(in the rows, 128 means zero)
Rows near named flat spaces through zero
ll_bt: [160 110 140 161 122 186 134 117 89 134 129 51 187 113 92 199 143 105 64 120 88 51 152 93 158 131 137 121 141 122 117 149]
dr_gb: [177 99 117 111 121 187 136 157 153 107 147 116 120 112 130 139 133 97 151 128 139 103 127 133 131 133 120 120 150 166 120 134]
gm_gq: [141 100 144 142 111 122 148 127 115 129 87 88 161 67 121 163 142 152 115 91 87 78 100 156 130 153 175 96 121 147 139 135]
ll_bt: [146 128 126 140 119 146 146 129 111 135 145 129 126 142 130 131 152 121 123 140 120 123 118 125 107 117 144 125 130 104 165 105]
pn_ql: [141 141 142 130 125 125 161 109 125 131 151 148 129 144 162 150 126 113 120 151 115 135 133 91 115 106 148 161 132 122 131 115]
dr_gb: [88 168 137 114 144 39 100 85 135 132 96 185 139 169 157 95 105 148 133 104 140 193 124 127 121 113 125 148 105 114 122 151]
ll_bt: [162 121 156 95 160 160 173 117 143 109 118 77 126 100 166 142 121 102 116 167 127 110 123 111 110 116 138 169 177 171 92 117]
pn_ql: [156 120 132 124 113 148 138 133 115 109 104 144 119 155 133 79 161 122 131 106 135 152 91 151 121 107 135 94 143 102 176 123]
gm_gq: [129 127 155 96 135 124 138 130 149 113 71 121 159 84 151 126 132 136 117 81 110 140 89 138 137 111 149 116 152 164 102 152]
ll_bt: [166 82 137 127 134 176 171 145 89 124 130 88 117 118 88 139 186 153 84 135 103 117 116 128 134 124 149 51 138 75 177 133]
dr_gb: [135 117 119 158 106 152 131 132 101 137 146 126 128 142 98 148 137 135 114 120 112 115 149 125 156 131 125 98 110 98 155 132]
gm_gq: [140 142 128 158 114 137 157 102 105 145 122 108 127 128 148 152 110 135 138 135 105 117 145 161 125 129 142 148 120 138 162 93]
ll_bt: [88 141 115 135 129 123 112 139 137 149 104 106 127 85 117 135 99 160 149 110 120 129 140 180 145 145 114 126 116 163 116 114]
gm_gq: [164 102 122 147 103 145 117 131 131 110 139 108 138 123 122 143 122 93 142 128 135 63 130 125 128 160 132 140 128 154 118 135]
dr_gb: [144 108 130 123 124 156 144 146 134 126 148 124 132 108 119 160 139 125 117 128 114 112 132 106 140 127 136 111 132 132 119 140]
dr_gb: [164 113 126 97 131 141 108 133 146 89 121 160 119 173 132 79 138 99 138 108 165 158 118 119 140 113 102 108 146 124 124 169]
dr_gb: [159 116 127 120 133 138 137 119 125 118 116 115 122 134 134 122 131 127 137 126 133 127 126 152 122 133 130 118 133 137 147 131]
gm_gq: [136 126 134 126 125 84 141 116 122 136 140 167 143 140 140 141 159 142 121 122 114 139 101 107 92 124 171 115 107 95 161 133]
ll_bt: [120 146 124 104 149 130 124 127 151 136 129 134 136 120 144 142 113 131 136 124 129 154 138 129 128 114 117 143 134 154 108 135]
pn_ql: [150 102 105 124 122 112 137 131 151 130 179 164 100 128 130 170 105 142 167 141 133 125 166 128 133 160 129 117 90 145 131 147]
pn_ql: [175 139 138 158 84 157 134 101 122 114 124 139 172 154 162 160 110 74 128 92 108 93 135 108 150 111 142 163 135 155 129 139]
dr_gb: [118 139 123 145 117 131 110 128 114 130 125 132 130 150 118 106 132 119 125 123 135 128 125 130 131 123 117 130 127 109 139 120]
pn_ql: [133 130 123 125 130 111 131 122 144 135 147 139 134 119 144 156 116 126 144 137 126 118 135 121 111 139 140 150 117 148 119 127]
gm_gq: [164 121 115 73 204 91 129 97 150 129 186 134 113 173 143 152 131 124 130 200 165 154 160 85 68 136 117 156 125 119 118 155]
pn_ql: [147 144 121 95 133 125 102 134 162 123 128 177 169 146 151 127 146 105 140 85 135 159 99 111 108 98 134 129 137 142 125 158]
pn_ql: [121 100 87 112 155 124 95 147 138 143 154 124 101 126 72 143 120 176 149 127 147 146 174 166 149 167 89 67 90 123 137 163]
ll_bt: [121 147 137 117 137 122 132 121 147 120 121 122 120 122 162 111 105 104 145 152 144 127 122 126 109 123 123 182 150 162 98 105]
dr_gb: [139 119 150 102 141 113 161 114 141 120 100 125 135 96 154 150 120 149 123 112 107 142 121 134 135 123 152 119 133 154 115 148]
gm_gq: [108 141 133 86 168 115 106 131 148 127 114 133 145 128 126 117 134 135 110 118 139 167 121 110 126 107 111 124 143 128 96 159]
gm_gq: [128 185 118 123 144 98 87 87 136 152 105 144 197 160 162 146 116 114 136 88 124 151 123 140 95 103 131 173 123 150 138 137]
ll_bt: [116 131 137 121 118 71 106 122 151 119 102 155 155 109 149 117 126 124 144 98 131 117 89 127 105 143 155 144 120 151 107 142]
ll_bt: [123 91 120 156 104 125 126 144 96 135 113 113 123 106 74 133 151 174 117 96 106 107 125 165 156 160 141 49 95 94 169 141]
pn_ql: [113 139 118 96 142 92 106 145 154 128 111 163 123 125 141 78 153 141 159 114 152 167 76 158 78 123 137 118 130 128 146 117]
pn_ql: [117 93 129 122 117 102 143 157 142 113 125 134 76 89 124 91 135 151 160 149 144 116 98 157 109 165 144 106 121 133 131 106]
dr_gb: [157 120 119 146 135 134 129 106 89 128 111 84 113 158 115 98 144 131 130 150 141 113 125 176 99 144 125 118 129 103 186 101]
pn_ql: [171 110 132 134 85 158 142 132 132 98 142 182 120 166 140 123 126 100 137 96 127 140 135 105 173 109 125 105 126 121 140 159]
dr_gb: [141 131 129 98 146 111 116 126 151 119 139 154 143 143 143 126 141 112 128 127 142 143 112 98 103 117 133 139 136 130 114 150]
gm_gq: [117 138 149 120 120 121 158 127 127 126 105 151 125 118 151 115 136 143 119 111 109 162 104 128 134 100 149 119 135 119 138 120]
pn_ql: [111 166 107 161 103 113 76 105 117 137 94 140 148 166 130 96 97 120 158 84 141 138 137 182 142 130 100 146 110 140 150 121]
dr_gb: [104 136 142 146 112 117 125 120 104 131 115 149 142 146 112 124 136 141 94 100 109 147 130 105 164 109 130 104 116 87 134 147]
ll_bt: [164 128 125 181 85 136 152 107 101 137 148 118 138 138 149 158 128 101 144 144 108 68 126 136 98 145 166 164 115 131 173 83]
ll_bt: [127 139 118 140 119 122 113 110 132 116 160 159 97 184 136 113 85 101 147 153 158 142 177 106 156 130 87 164 117 127 108 136]
gm_gq: [108 127 142 116 131 127 119 140 133 126 87 115 156 91 117 125 139 143 106 87 112 130 102 133 145 120 135 103 139 137 107 149]
gm_gq: [85 176 142 112 143 135 110 123 133 140 70 124 166 117 140 113 118 138 106 79 113 177 116 142 154 82 111 135 151 142 105 135]
[148 114 117 152 108 167 112 138 99 116 135 121 117 170 94 95 150 109 118 125 143 118 132 131 146 125 105 99 132 88 160 129]
dr_gb
[130 148 137 119 156 126 151 114 95 140 102 106 120 149 139 83 174 145 110 152 128 164 87 156 71 98 146 122 149 82 190 81]
pn_ql
[118 164 125 115 144 97 121 110 149 147 147 159 155 138 164 154 117 118 137 134 126 147 128 103 94 111 140 177 123 144 115 123]
pn_ql
[101 152 134 124 123 135 119 147 153 130 117 121 141 93 151 118 117 104 141 129 131 114 102 125 111 119 131 175 153 168 89 99]
dr_gb
[132 143 134 127 122 118 122 111 129 119 91 133 136 138 150 102 116 124 141 103 132 144 115 157 129 119 127 137 134 144 136 127]
dr_gb
[215 89 139 142 94 91 161 79 132 102 150 159 152 146 172 192 115 100 148 117 109 73 136 102 114 161 185 143 97 154 146 166]
ll_bt
[101 112 168 107 153 121 162 137 117 117 101 94 118 87 119 115 151 149 76 150 114 130 103 95 134 118 145 112 155 105 95 130]
dr_gb
[96 124 150 134 120 87 168 131 139 127 148 137 89 89 157 130 110 133 138 184 124 108 119 100 106 147 158 174 125 139 95 87]
pn_ql
[140 111 129 105 146 123 126 146 139 125 103 95 141 85 126 114 164 135 134 126 132 105 74 157 76 143 155 114 146 144 137 116]
pn_ql
[90 126 140 140 94 112 112 150 143 106 104 149 111 108 129 81 109 117 142 111 141 119 107 126 157 137 120 137 133 142 89 125]
pn_ql
[153 113 123 103 134 109 160 117 151 109 148 169 64 150 161 110 99 140 174 156 152 170 152 147 130 137 119 128 115 143 139 131]
ll_bt
[111 107 142 117 124 74 89 129 141 109 91 142 166 107 108 121 136 138 110 76 127 112 99 110 144 150 141 97 114 128 91 189]
ll_bt
[107 131 108 128 122 106 105 134 133 133 142 176 104 157 111 110 117 151 148 114 143 170 150 140 151 131 103 100 97 107 141 145]
ll_bt
[102 157 108 141 121 122 94 132 129 154 138 151 156 140 116 143 126 133 131 101 121 142 136 129 131 118 118 130 109 121 135 130]
ll_bt
[123 120 158 137 99 150 149 142 120 107 115 138 132 120 131 113 143 108 96 113 112 120 105 87 160 103 141 121 150 111 109 132]
gm_gq
[116 131 136 128 148 135 154 121 102 138 138 115 101 144 117 121 140 149 101 163 124 155 143 118 130 112 122 117 132 86 146 112]
pn_ql
[105 104 152 116 124 82 115 139 135 97 82 126 117 101 122 67 142 133 123 119 147 114 76 130 119 151 142 114 138 124 101 139]
ll_bt
[180 109 145 158 104 134 146 95 114 117 129 91 173 117 145 189 118 91 113 126 101 44 135 102 125 151 165 162 129 157 117 140]
ll_bt
[127 168 105 147 136 126 110 88 108 157 148 146 140 192 129 153 100 133 130 124 126 165 186 136 144 110 98 145 101 110 158 133]
pn_ql
[125 127 122 102 137 79 119 128 149 136 104 157 146 106 141 128 143 162 151 91 122 153 91 162 95 136 158 101 108 139 150 142]
gm_gq

Rows near named flat spaces through zero (a row that begins with a name and a colon came from that space)
qp-hs: [107 135 145 158 149 96 168 108 104 121 106 155 143 146 159 121 140 102 141 113 141 108 117 164 90 135 118 109 134 136 132 100]
qp-hs: [113 116 104 136 117 146 127 114 140 158 132 114 135 123 141 122 110 117 122 108 111 125 125 137 112 116 151 137 132 123 88 135]
cp-nh: [122 85 158 129 136 85 141 104 148 151 108 143 143 101 104 128 141 134 135 84 141 143 89 170 114 111 138 141 135 131 92 128]
cp-nh: [162 103 146 126 122 133 98 130 142 134 120 133 121 102 96 155 155 185 115 103 133 132 150 116 147 152 114 189 132 157 114 156]
qp-hs: [100 159 142 159 153 98 154 101 107 103 108 157 126 135 147 115 125 95 131 123 134 128 92 154 66 144 155 85 141 140 150 123]
cp-nh: [134 169 162 135 158 151 90 111 74 91 126 128 100 159 130 119 124 137 132 174 129 114 139 121 113 151 149 90 143 151 182 119]
qp-hs: [143 172 141 148 127 142 141 124 135 65 133 147 114 63 146 123 97 89 109 159 114 149 57 76 57 142 158 101 97 135 167 168]
jr-fl: [131 149 124 182 118 117 160 135 175 48 145 120 134 68 135 161 124 112 75 93 124 157 74 60 95 168 150 122 106 145 153 197]
gg-rm: [124 112 127 117 129 113 133 107 141 122 130 136 133 96 120 139 121 127 125 117 123 148 96 141 108 128 152 134 118 132 114 152]
sn-dm: [90 151 111 169 134 138 137 94 129 132 123 123 126 126 154 106 96 86 114 106 109 131 89 142 59 129 190 91 145 132 108 141]
sn-dm: [129 120 129 82 139 118 107 115 107 125 135 133 121 140 108 139 130 150 145 156 129 137 140 154 149 128 136 125 127 129 142 126]
jr-fl: [143 73 145 73 127 92 107 91 160 148 119 156 128 55 70 149 130 166 135 107 126 177 78 170 113 118 164 173 117 139 88 173]
bm-gr: [113 131 130 153 134 129 134 112 137 87 149 100 135 119 135 143 113 115 104 116 122 138 99 108 118 137 163 100 123 133 137 154]
qp-hs: [130 106 115 110 120 128 113 142 140 137 144 102 132 147 106 146 140 157 123 118 132 132 161 124 185 127 117 144 133 123 120 132]
jr-fl: [98 147 113 151 140 105 135 123 128 90 139 111 129 162 125 146 137 130 107 107 134 137 137 126 139 159 150 96 148 138 154 144]
cp-nh: [129 148 136 163 129 142 122 128 124 138 109 136 117 129 137 111 129 123 121 115 126 117 129 121 96 139 134 129 145 140 124 126]
qp-hs: [129 165 142 113 152 107 112 107 90 124 93 186 100 135 116 117 141 139 148 153 134 134 129 165 80 158 142 121 148 153 161 126]
gg-rm: [119 126 109 118 113 82 176 151 171 123 123 152 142 94 120 124 128 96 129 113 136 160 84 126 120 113 116 120 110 102 127 137]
bm-gr: [104 113 117 129 126 122 120 106 157 127 143 101 131 109 108 129 104 118 110 103 116 159 85 133 118 115 187 106 135 121 105 160]
qp-hs: [122 142 121 139 141 83 162 120 133 35 146 140 139 113 133 188 151 139 101 117 138 148 118 107 128 188 128 123 108 155 180 176]
gg-rm: [112 146 126 126 128 99 137 153 140 150 109 139 119 150 106 93 131 106 140 125 142 143 116 141 133 108 126 93 151 104 138 104]
jr-fl: [117 115 150 127 148 109 140 98 102 139 112 148 138 136 142 122 133 121 149 127 134 114 118 174 102 121 129 123 130 135 117 104]
gg-rm: [121 121 70 108 102 138 119 159 154 150 149 100 130 156 115 145 135 150 116 114 121 135 183 113 190 133 113 152 135 114 113 140]
bm-gr: [127 139 97 130 119 164 140 129 118 94 163 102 138 129 171 150 107 112 115 154 109 113 143 93 133 136 125 125 97 125 139 140]
sn-dm: [133 154 93 126 128 173 52 144 99 136 140 92 94 210 102 154 156 206 108 130 123 109 249 110 200 185 126 156 176 161 150 141]
jr-fl: [141 189 103 169 112 168 132 167 126 110 125 132 110 137 160 116 125 110 108 143 119 110 156 68 111 157 105 127 129 133 160 133]
bm-gr: [117 109 128 120 136 132 116 100 118 131 138 114 133 134 128 139 121 138 128 124 121 127 128 149 129 126 153 128 130 135 112 134]
bm-gr: [108 124 163 146 173 120 111 71 71 81 137 114 131 171 140 159 140 154 126 129 135 107 144 162 123 164 159 103 144 168 154 127]
qp-hs: [102 121 121 168 126 131 164 111 137 136 130 116 150 122 167 117 109 85 121 100 119 114 99 135 91 112 143 113 123 120 96 121]
jr-fl: [128 129 105 117 116 97 148 160 151 134 121 144 132 134 112 136 152 136 129 113 141 140 147 126 157 136 95 143 130 118 134 128]
cp-nh: [112 163 121 143 138 161 124 115 93 114 137 116 120 155 165 110 101 96 130 163 113 108 130 122 100 127 150 87 129 126 147 113]
sn-dm: [119 140 118 131 147 142 123 83 93 73 150 125 129 128 159 169 119 138 114 145 111 120 136 129 100 172 160 127 113 162 149 161]
bm-gr: [84 154 77 138 134 99 163 150 110 119 136 119 141 217 154 139 152 118 131 119 141 109 195 146 174 152 97 99 149 117 155 96]
sn-dm: [120 155 100 136 96 108 160 183 185 171 103 150 121 106 112 74 116 76 130 111 132 157 89 110 110 92 116 108 137 83 116 117]
sn-dm: [132 104 163 140 138 123 107 124 124 155 114 116 127 148 104 119 146 153 133 104 143 117 141 146 151 118 123 134 154 135 112 108]
jr-fl: [159 131 113 83 111 142 89 133 137 174 104 169 99 92 93 119 131 162 140 141 116 148 140 138 110 134 130 182 132 138 110 150]
sn-dm: [163 124 141 127 114 117 120 182 148 135 116 133 121 136 94 135 171 169 125 116 153 127 172 96 190 140 65 165 136 129 145 120]
gg-rm: [120 108 176 174 139 112 169 141 137 95 142 89 159 137 147 120 128 91 122 112 150 111 91 105 152 95 106 81 116 107 138 95]
bm-gr: [145 130 151 121 129 128 110 127 133 140 111 147 113 101 105 112 126 135 133 133 129 141 104 129 107 121 138 134 132 132 127 134]
gg-rm: [116 118 155 152 135 111 150 134 137 119 130 109 143 135 130 114 125 102 127 115 141 126 98 125 136 103 126 93 129 111 129 107]
cp-nh: [112 118 125 117 133 128 142 111 118 130 139 120 141 132 147 122 109 103 140 142 122 123 111 146 120 105 139 107 116 113 119 114]
gg-rm: [131 91 172 128 147 95 151 93 134 71 145 124 152 81 126 163 127 127 121 120 136 144 66 131 116 128 146 119 95 139 135 153]
cp-nh: [145 119 181 110 145 118 129 125 99 138 110 150 128 127 127 101 131 118 163 163 144 114 108 150 122 96 103 113 120 118 140 82]
gg-rm: [131 157 136 169 121 149 151 154 120 150 107 139 127 139 165 85 121 85 136 135 130 98 127 111 99 110 97 114 131 113 128 87]
bm-gr: [131 136 96 93 116 151 113 132 122 151 134 133 118 128 131 120 111 126 139 157 111 131 144 132 128 119 132 137 121 117 121 128]
jr-fl: [137 88 177 111 146 140 121 79 95 161 115 142 139 104 144 110 110 119 162 147 123 107 94 177 87 88 139 136 113 130 90 97]
cp-nh: [147 138 84 160 98 205 104 134 137 143 143 103 122 116 162 146 117 148 95 113 96 102 179 78 120 158 127 188 123 150 95 163]
qp-hs: [120 103 121 130 124 118 137 138 140 128 144 99 146 149 124 145 140 139 122 107 136 124 149 126 176 123 111 132 129 120 119 122]
cp-nh: [119 105 141 116 130 65 154 137 159 138 111 149 139 115 92 125 149 127 137 96 152 157 97 156 140 114 119 123 135 115 122 124]
jr-fl: [139 130 119 111 117 138 124 150 125 158 120 137 124 140 127 114 133 131 143 142 130 118 154 129 145 116 98 143 129 116 123 106]
sn-dm: [137 106 157 79 143 79 159 107 123 93 130 166 143 80 122 143 126 114 154 160 138 153 68 156 109 112 124 119 86 120 148 130]
bm-gr: [111 153 114 104 130 112 101 125 137 149 113 144 99 132 87 101 116 126 133 134 125 164 108 150 110 125 175 99 158 121 135 140]
gg-rm: [120 149 143 107 145 100 108 127 115 138 105 153 105 148 91 104 136 134 146 142 141 147 121 158 123 128 145 98 156 127 153 115]
sn-dm: [127 78 191 124 152 102 129 91 115 145 116 128 145 117 116 118 131 129 151 116 143 122 86 176 120 91 137 119 128 128 101 100]
[142 172 73 73 107 121 94 189 140 133 128 144 90 162 77 134 153 170 129 159 133 158 198 103 193 160 100 142 148 120 177 143]
sn-dm
[137 86 167 77 150 103 131 93 102 113 137 140 143 109 121 145 127 137 158 160 135 132 100 169 135 106 127 126 99 127 131 115]
sn-dm
[152 125 126 109 116 111 138 135 144 150 101 180 123 83 117 127 142 137 138 122 130 141 118 138 100 134 106 174 117 134 115 139]
jr-fl
[136 154 111 101 135 172 102 109 82 105 148 128 113 139 156 140 107 133 135 189 106 113 155 121 115 146 142 125 111 141 154 134]
bm-gr
[169 109 145 120 104 153 138 147 151 145 124 141 134 64 137 117 116 116 134 141 121 125 98 97 113 97 97 166 91 115 104 128]
jr-fl
[157 145 142 111 111 161 90 169 160 90 161 85 104 97 87 118 100 127 107 169 122 163 95 47 167 108 146 95 113 105 168 157]
qp-hs
[75 126 108 93 140 25 180 139 160 99 135 136 145 149 89 129 136 94 139 114 155 184 79 168 159 110 145 54 134 88 160 124]
cp-nh
[133 168 122 122 129 121 125 163 122 103 127 135 110 152 117 122 139 128 128 155 139 134 147 102 150 144 109 105 135 122 179 122]
cp-nh
[121 77 143 122 123 121 126 123 170 92 177 59 152 102 100 156 109 131 102 109 127 158 82 99 182 98 160 104 107 109 116 159]
jr-fl
[146 107 127 118 121 141 112 125 135 131 136 121 129 112 119 150 136 159 121 121 123 127 145 119 145 137 121 166 120 140 114 146]
cp-nh
[122 132 104 110 134 153 122 112 90 118 149 117 132 160 161 148 122 135 135 159 115 103 172 137 141 141 123 133 117 135 136 120]
bm-gr
[125 134 147 127 148 102 99 116 117 120 112 138 110 150 89 137 154 167 125 113 143 140 144 150 138 158 145 125 162 153 148 138]
sn-dm
[94 167 133 163 145 77 143 131 139 111 102 147 114 150 105 107 140 108 118 97 146 153 99 143 100 148 158 75 169 132 158 132]
cp-nh
[135 143 103 120 115 137 132 134 132 143 118 154 121 111 138 124 125 124 130 134 118 130 134 127 103 137 122 152 122 130 120 137]
gg-rm
[147 110 123 116 106 122 144 160 163 133 135 125 138 99 117 132 132 127 125 122 133 140 119 102 156 110 97 149 107 109 119 133]
jr-fl
[116 131 125 135 137 131 128 113 115 105 141 114 132 142 139 141 124 127 121 130 124 124 132 129 128 140 144 113 128 136 138 134]
bm-gr
[131 188 108 150 109 127 145 176 163 95 126 137 108 104 122 104 113 88 107 141 127 158 92 66 106 135 133 90 125 109 172 151]
bm-gr
[122 154 122 149 132 144 122 127 117 113 130 122 119 142 141 126 123 123 118 133 123 121 137 114 115 145 139 114 137 137 144 133]
jr-fl
[142 107 147 120 124 130 144 130 126 147 122 138 141 111 141 117 126 116 146 136 131 115 115 136 124 100 102 141 110 116 110 104]
jr-fl
[133 121 151 166 119 113 147 152 160 153 104 133 134 114 118 101 139 113 124 89 144 128 104 118 121 109 108 130 141 118 109 113]
sn-dm
[94 171 111 130 140 137 90 91 118 154 108 142 91 133 110 87 92 108 127 132 107 154 94 162 55 131 219 83 170 134 122 147]
qp-hs
[130 130 119 113 115 121 127 156 147 159 119 132 122 132 108 105 129 122 137 130 133 139 130 127 146 106 115 125 136 105 123 114]
sn-dm
[93 98 101 158 111 130 179 106 156 184 122 124 163 106 175 101 96 66 132 83 111 116 85 160 75 82 144 129 119 101 48 111]
cp-nh
[153 117 170 128 150 141 69 93 104 102 127 124 107 120 94 162 148 197 113 124 130 130 146 128 132 171 155 158 144 179 141 164]
cp-nh
[138 131 134 111 112 176 77 150 141 178 132 94 103 129 97 77 93 119 134 154 115 138 116 107 145 76 154 105 144 97 111 113]
qp-hs
[130 111 168 109 158 122 87 81 89 141 111 143 115 138 105 129 137 164 146 134 132 124 131 180 113 135 157 133 149 156 123 122]
bm-gr
[159 145 132 98 113 67 152 191 169 109 105 180 116 96 78 130 167 141 134 132 159 169 117 103 157 140 71 144 119 115 175 138]
sn-dm
[130 161 144 200 130 151 115 122 128 148 90 143 108 125 138 101 133 125 108 88 125 111 127 118 66 154 145 138 165 158 114 134]
cp-nh
[97 104 71 86 101 111 121 136 178 204 127 119 128 127 88 103 109 118 135 98 116 168 116 166 145 86 163 128 149 89 70 135]
bm-gr
